Where the symbols take the units:
MS: !>LF, $>HL
RN: !>CM, $>LQ
NJ: !>FZ, $>HD
SN: !>MS, $>GL
CT: !>FZ, $>SL
BH: !>NL, $>QN
CL: !>SJ, $>LS
GJ: !>CD, $>NM
NM: !>HD, $>NS
DH: !>HM, $>LG
RH: !>RH, $>HG
BG: !>RN, $>RH
RG: !>RZ, $>SZ
FZ: !>QM, $>CZ
BD: !>SL, $>NR
QQ: !>NM, $>SN
BS: !>NT, $>QM
RZ: !>FS, $>QH
FS: !>MG, $>BZ
MB: !>BZ, $>RP
QD: !>RH, $>MJ
NT: !>CT, $>BS
LQ: !>LL, $>SJ
MJ: !>HG, $>RD
NQ: !>QQ, $>HM
QB: !>BM, $>NT
LS: !>LQ, $>QD
CZ: !>ZJ, $>HQ
FB: !>LG, $>LQ
CD: !>MS, $>LL
ZJ: !>BM, $>QQ
BZ: !>MM, $>RZ
QH: !>SZ, $>HM
HD: !>NR, $>MP
PR: !>ZN, $>BM
HQ: !>RP, $>JJ
ZH: !>LS, $>CM
HF: !>DH, $>FB
QM: !>BD, $>ZJ
LL: !>HL, $>HF
SC: !>BS, $>FZ
DC: !>QB, $>BS
HP: !>GL, $>CD
CM: !>QD, $>SF
SF: !>MJ, $>LH
MG: !>CT, $>MM
BM: !>SC, $>CT
DR: !>LH, $>QR
GZ: !>ZR, $>MG
ZR: !>QR, $>RG
CH: !>BS, $>QB
GL: !>FR, $>GJ
NR: !>NJ, $>NM
MM: !>JP, $>PR
QN: !>GZ, $>FS
LG: !>ZH, $>RN
SZ: !>MB, $>JP
SJ: !>HF, $>CL
JJ: !>NS, $>HP
MP: !>HD, $>GJ
LF: !>LQ, $>NQ
NL: !>RN, $>NL
HM: !>CL, $>ZH
HG: !>RG, $>DR
SL: !>CZ, $>NJ
LH: !>ZR, $>NL
FR: !>GJ, $>CZ
ZN: !>DC, $>HQ
JP: !>RP, $>ZN
NS: !>SJ, $>FR
RP: !>QM, $>DC
HJ: !>LH, $>CL
HL: !>NQ, $>DH
QR: !>QN, $>RZ
RD: !>DR, $>ZR

In the rows, 156 means zero.

The rows follow the links: the fewer symbols apart two units are, the more alike their rows tend to be.

Each row is also shifted at random along 3 hidden directions that mean nothing.

Rows with their units:
236,123,135,154,114,174,181,165,164,172,163,132,186,108,151,186,165,154,93,153,136,176,198,158,139,136,125,125,162,166,160,134,184,162,169,148,161,156,147,109,167,216,147,172,156,85,168,171,119,138,126,149,153,141,170,172,189,143,141,147,105: LQ
218,183,152,180,136,166,179,195,140,147,154,160,152,155,178,162,175,180,197,163,131,164,143,192,151,199,138,146,98,136,165,147,173,169,167,131,171,182,129,185,213,200,153,164,147,143,128,176,153,139,172,123,166,167,150,129,174,160,162,135,147: SF
154,117,154,168,178,144,151,120,139,176,139,146,156,141,161,152,156,141,134,157,137,155,152,126,147,167,161,150,169,137,163,133,120,140,131,157,142,133,162,137,119,155,181,166,131,166,141,167,107,146,159,181,143,171,162,166,162,175,190,192,145: MS
215,146,132,141,123,163,156,184,183,164,149,129,174,129,153,178,133,151,103,180,148,151,201,161,102,133,134,123,179,143,162,175,189,184,157,152,170,178,148,134,155,217,152,142,150,87,163,166,113,112,113,144,163,139,194,157,200,117,130,141,104: ZH
188,141,151,135,125,123,148,164,142,167,124,144,101,153,150,156,156,146,148,169,140,124,135,123,138,163,136,145,212,171,122,180,166,170,159,163,172,148,125,129,86,171,135,159,150,180,165,159,139,146,125,165,188,151,160,125,167,152,190,175,152: JJ
197,170,135,171,124,154,180,182,157,113,148,160,175,173,147,142,165,156,180,179,123,112,153,174,159,136,158,182,146,137,187,165,157,181,185,138,136,151,169,181,175,133,175,153,155,154,154,167,172,151,168,162,157,148,147,193,135,139,149,139,179: RG
97,150,114,164,115,143,153,191,177,153,172,151,142,165,154,183,150,186,154,163,157,154,163,184,148,166,149,116,140,166,175,177,164,165,158,142,183,161,146,168,159,172,134,153,154,131,151,160,126,126,142,114,180,170,161,142,178,128,147,113,147: CM
17,118,126,182,152,177,161,129,188,143,174,159,173,143,129,195,155,159,125,143,191,164,196,160,169,119,183,121,136,169,182,117,130,132,159,157,157,133,180,137,167,125,167,166,152,126,163,154,149,157,160,142,142,182,149,190,147,133,143,127,165: HM
314,205,207,173,170,193,171,167,134,137,143,167,192,160,166,146,173,152,174,146,152,152,148,164,167,178,134,204,117,139,146,124,154,168,180,128,142,183,161,173,219,182,170,151,162,156,172,178,205,173,180,198,125,136,148,148,164,192,155,164,143: GZ
166,161,137,146,164,144,147,156,157,168,205,157,211,173,144,143,142,168,142,140,148,199,153,177,173,139,148,194,170,168,184,194,178,151,156,152,137,151,191,152,153,134,133,149,179,161,166,127,156,175,166,137,165,127,155,180,130,159,116,153,160: CT
105,159,124,187,124,165,144,180,167,162,175,155,167,184,141,193,144,178,118,128,192,165,149,158,170,166,132,142,152,181,167,158,146,140,162,118,200,162,171,157,134,163,126,129,143,158,199,162,150,120,137,152,172,163,156,108,182,145,167,134,159: HJ
92,146,85,165,102,112,163,197,170,143,160,149,141,172,156,164,147,171,174,188,125,123,150,185,146,146,161,132,171,156,195,207,173,174,167,150,165,138,159,176,125,148,149,153,145,160,123,159,103,118,153,120,202,161,156,177,159,104,156,133,169: RH
17,129,120,170,194,133,131,149,161,182,205,176,200,195,129,150,132,180,161,134,188,190,139,172,180,146,161,174,169,173,185,175,135,139,140,147,146,140,202,157,101,115,117,134,167,207,160,120,118,178,173,110,185,135,156,175,109,154,166,158,177: NT
172,125,159,152,162,170,153,146,176,179,148,141,174,125,158,174,133,142,102,166,174,166,191,134,129,132,153,126,173,148,154,136,164,157,140,161,167,163,161,130,145,195,159,148,142,105,173,166,120,136,132,168,147,156,181,152,185,146,151,165,105: HF
74,153,120,170,116,149,171,182,174,133,166,160,128,161,159,178,182,183,185,157,156,160,159,194,156,171,166,118,113,169,166,162,154,155,166,153,169,156,129,170,192,163,143,179,166,148,127,155,135,150,161,95,175,174,147,152,157,136,153,122,168: BG
192,188,185,183,160,189,146,165,145,155,167,168,169,185,159,165,170,169,168,116,191,171,136,155,186,181,130,170,121,169,139,126,141,147,164,125,177,179,157,165,180,177,136,144,160,172,193,158,197,163,163,168,143,160,136,109,171,191,169,155,154: BH
52,143,156,165,166,174,144,158,179,158,156,160,140,143,160,187,149,160,144,159,201,164,182,156,140,151,181,103,138,157,164,138,155,152,143,161,176,176,148,165,178,172,159,149,155,123,149,157,128,144,153,134,153,176,172,143,176,130,147,121,149: LS
121,148,180,130,188,103,106,146,145,201,100,148,91,185,176,137,106,131,151,187,157,114,106,92,130,173,170,153,233,149,117,194,142,153,101,169,194,147,143,158,36,152,173,113,115,215,151,154,113,125,127,219,179,168,185,104,195,159,203,210,167: FR
-11,114,117,164,177,103,135,107,149,181,165,144,140,188,162,158,138,158,124,144,148,160,132,123,183,149,187,138,194,165,184,152,107,105,126,169,163,87,187,141,73,90,177,150,124,193,150,142,107,137,168,186,151,191,147,179,142,159,187,175,197: QQ
173,179,129,192,140,146,161,180,151,134,160,159,186,201,151,142,150,169,165,162,139,127,128,171,173,158,142,186,146,148,192,165,135,155,173,116,161,141,183,181,136,128,157,136,143,182,172,170,152,133,176,184,157,155,145,159,159,155,169,153,176: ZR
192,163,207,138,238,184,141,131,148,175,169,172,187,141,167,127,160,160,194,146,171,222,163,182,152,183,160,182,121,130,142,147,157,150,141,168,115,197,161,161,215,175,159,161,177,166,128,131,164,210,185,123,144,146,164,149,135,187,143,174,140: SC
173,185,169,194,153,171,183,158,140,130,161,167,159,168,176,156,197,172,213,138,142,161,138,191,185,203,165,172,65,139,177,115,128,148,179,128,138,160,150,192,240,150,175,188,155,173,133,181,189,165,207,141,136,185,121,157,135,182,180,141,181: DR
34,157,196,149,208,161,118,166,166,146,124,182,113,177,132,136,129,146,215,177,223,115,152,131,145,149,183,149,175,158,117,169,151,177,134,179,156,190,155,187,122,127,147,129,169,199,147,126,157,197,150,146,176,150,168,140,128,142,177,171,169: RP
243,183,195,140,167,168,138,195,171,144,114,158,160,156,138,122,123,130,170,210,172,90,167,130,113,118,142,192,202,123,128,187,180,211,158,151,146,196,156,176,125,169,170,122,154,151,175,159,174,158,131,190,169,116,187,164,155,138,147,178,136: MM
127,157,202,134,203,167,124,178,165,159,112,181,120,161,138,135,139,130,204,186,209,121,158,135,130,151,160,157,178,147,105,167,160,189,140,179,145,206,141,170,121,160,144,131,165,184,158,141,161,197,140,140,175,137,174,136,143,147,176,182,153: ZN
40,107,138,179,182,148,144,112,165,172,166,154,173,153,144,173,143,152,127,143,174,161,166,131,163,140,186,132,151,158,179,108,109,127,133,155,154,120,175,139,120,128,177,166,134,157,158,158,105,158,164,166,143,187,150,184,144,159,182,162,166: HL

Start, symbols taken left to right, then the unit you end at.
Answer with the unit's name.
102,161,176,170,172,191,142,162,168,164,155,169,138,152,169,190,163,164,168,136,209,176,163,166,157,189,158,118,118,158,129,128,154,152,143,146,194,191,135,165,185,193,145,158,146,135,156,157,153,148,152,125,158,180,157,97,180,159,166,135,143
$ $ ! $: FB
162,184,185,183,182,178,140,167,166,124,130,170,174,181,148,133,130,133,184,177,179,96,154,144,152,136,172,181,143,127,157,152,143,173,155,148,143,160,180,190,171,127,186,135,147,162,167,163,187,160,173,198,142,161,158,172,144,150,158,162,171
! $ !: MM
203,193,145,192,143,166,162,169,155,137,160,162,197,188,151,135,151,159,158,158,138,125,133,166,171,159,143,196,140,146,180,160,137,159,177,121,155,151,183,181,155,135,162,138,146,173,183,175,177,137,174,189,152,147,150,158,155,160,166,157,170
! $ ! !: CT
155,173,159,179,151,184,161,165,146,158,177,163,159,176,144,178,175,174,158,106,183,187,139,170,192,189,123,151,125,190,144,126,142,143,175,126,177,170,152,156,180,167,122,156,160,167,193,158,185,162,157,140,149,163,142,107,172,184,171,139,163
$ $ $ ! $: LQ
130,137,169,145,207,138,122,172,160,196,135,164,158,174,137,113,111,145,182,186,190,137,150,141,122,150,151,172,210,136,142,198,155,185,129,162,152,190,166,163,81,162,133,112,162,197,154,131,113,182,144,133,201,111,189,144,156,144,175,186,141
! ! $ ! !: QM
174,132,172,161,193,177,139,143,171,183,131,142,174,131,163,161,126,135,111,178,176,157,191,129,109,142,164,132,175,124,157,134,152,163,126,161,158,167,165,136,142,191,184,131,133,108,156,163,111,139,139,184,142,152,192,162,196,142,151,167,107
$ $ $ !: LL
111,168,119,202,130,137,171,172,148,133,171,163,167,188,161,152,170,183,195,149,139,146,125,189,186,181,158,168,101,152,198,153,125,143,171,132,158,134,169,188,176,124,160,162,148,189,137,167,155,148,192,145,163,185,134,168,133,161,175,138,198
! ! !: ZR
206,140,182,146,163,142,149,140,132,182,112,150,106,135,174,145,168,135,165,162,140,133,140,122,144,192,149,144,178,149,117,139,150,165,148,167,163,154,125,141,111,176,166,159,139,184,147,175,139,149,140,183,160,158,154,121,178,177,204,199,150
! ! ! !: CD
157,177,139,181,131,159,154,175,168,126,165,153,197,195,126,151,143,155,138,160,164,113,158,151,176,123,143,196,171,162,180,166,148,165,184,129,152,141,197,173,133,108,154,134,159,167,202,159,186,146,147,192,157,136,144,185,140,145,147,153,177
$ ! !: JP
134,163,176,125,215,140,122,156,165,182,177,163,162,167,160,130,120,162,167,173,158,172,161,155,145,146,170,177,195,150,150,210,175,159,122,186,146,175,173,174,124,144,145,125,168,176,145,116,153,173,161,139,171,136,183,158,143,157,130,169,151
$ $ !: NM
110,139,176,157,185,179,139,147,165,179,149,146,137,141,155,185,135,152,114,162,199,163,177,129,135,146,164,113,167,154,137,139,145,147,129,166,188,174,145,145,135,186,165,142,137,126,169,161,131,138,128,171,148,177,178,120,189,147,158,159,123
$ ! $: CL
65,99,167,173,203,157,130,113,159,182,141,153,153,144,156,168,137,142,129,152,192,165,165,122,145,157,181,130,157,139,151,112,116,136,114,163,166,146,163,140,120,157,180,146,123,153,150,159,110,156,155,185,137,180,171,153,174,161,191,176,144
$ $ $: LQ
115,137,164,130,203,144,138,120,144,179,180,165,166,152,163,136,159,162,170,141,146,211,154,169,167,165,175,171,165,167,157,165,160,133,145,181,130,153,174,142,157,126,155,173,175,180,134,124,155,195,177,131,155,152,153,169,125,174,146,171,169
$ $ $ $: GJ
45,151,172,147,183,147,112,181,189,150,111,171,115,188,126,138,111,131,182,196,215,80,151,121,133,117,179,161,213,158,128,196,146,191,138,165,170,180,169,182,72,116,147,111,151,199,174,136,148,157,138,169,194,139,178,151,141,116,171,168,173
! $ !: QB
185,182,136,187,142,152,141,181,153,153,163,159,193,213,133,149,135,160,133,154,161,127,140,144,170,144,127,193,185,158,178,173,136,159,167,115,174,142,189,166,106,139,136,113,142,180,212,160,163,122,155,196,164,138,155,144,168,154,161,158,164
! $ $ !: JP
99,168,139,180,144,142,170,173,156,135,156,166,142,167,170,158,176,181,213,152,141,152,137,194,168,186,175,143,92,148,179,150,135,152,175,148,156,154,143,193,199,146,165,179,152,171,112,167,144,154,194,118,161,186,139,158,136,144,167,128,186
! ! $ $: JP
143,167,159,153,144,152,154,187,185,120,130,155,149,161,133,145,138,137,176,200,163,88,169,148,138,109,164,162,183,146,158,178,160,191,170,159,145,164,158,175,136,135,168,147,158,155,167,152,166,154,141,173,166,136,166,189,135,122,144,158,165
! $ !: QM
108,182,214,165,193,204,140,158,171,117,130,182,143,166,139,140,155,144,202,170,214,105,164,143,169,133,177,170,120,143,133,127,140,166,165,159,142,180,166,195,195,123,188,149,161,170,169,157,220,195,179,177,136,158,147,165,126,163,156,154,170
! $ $ ! !: BS
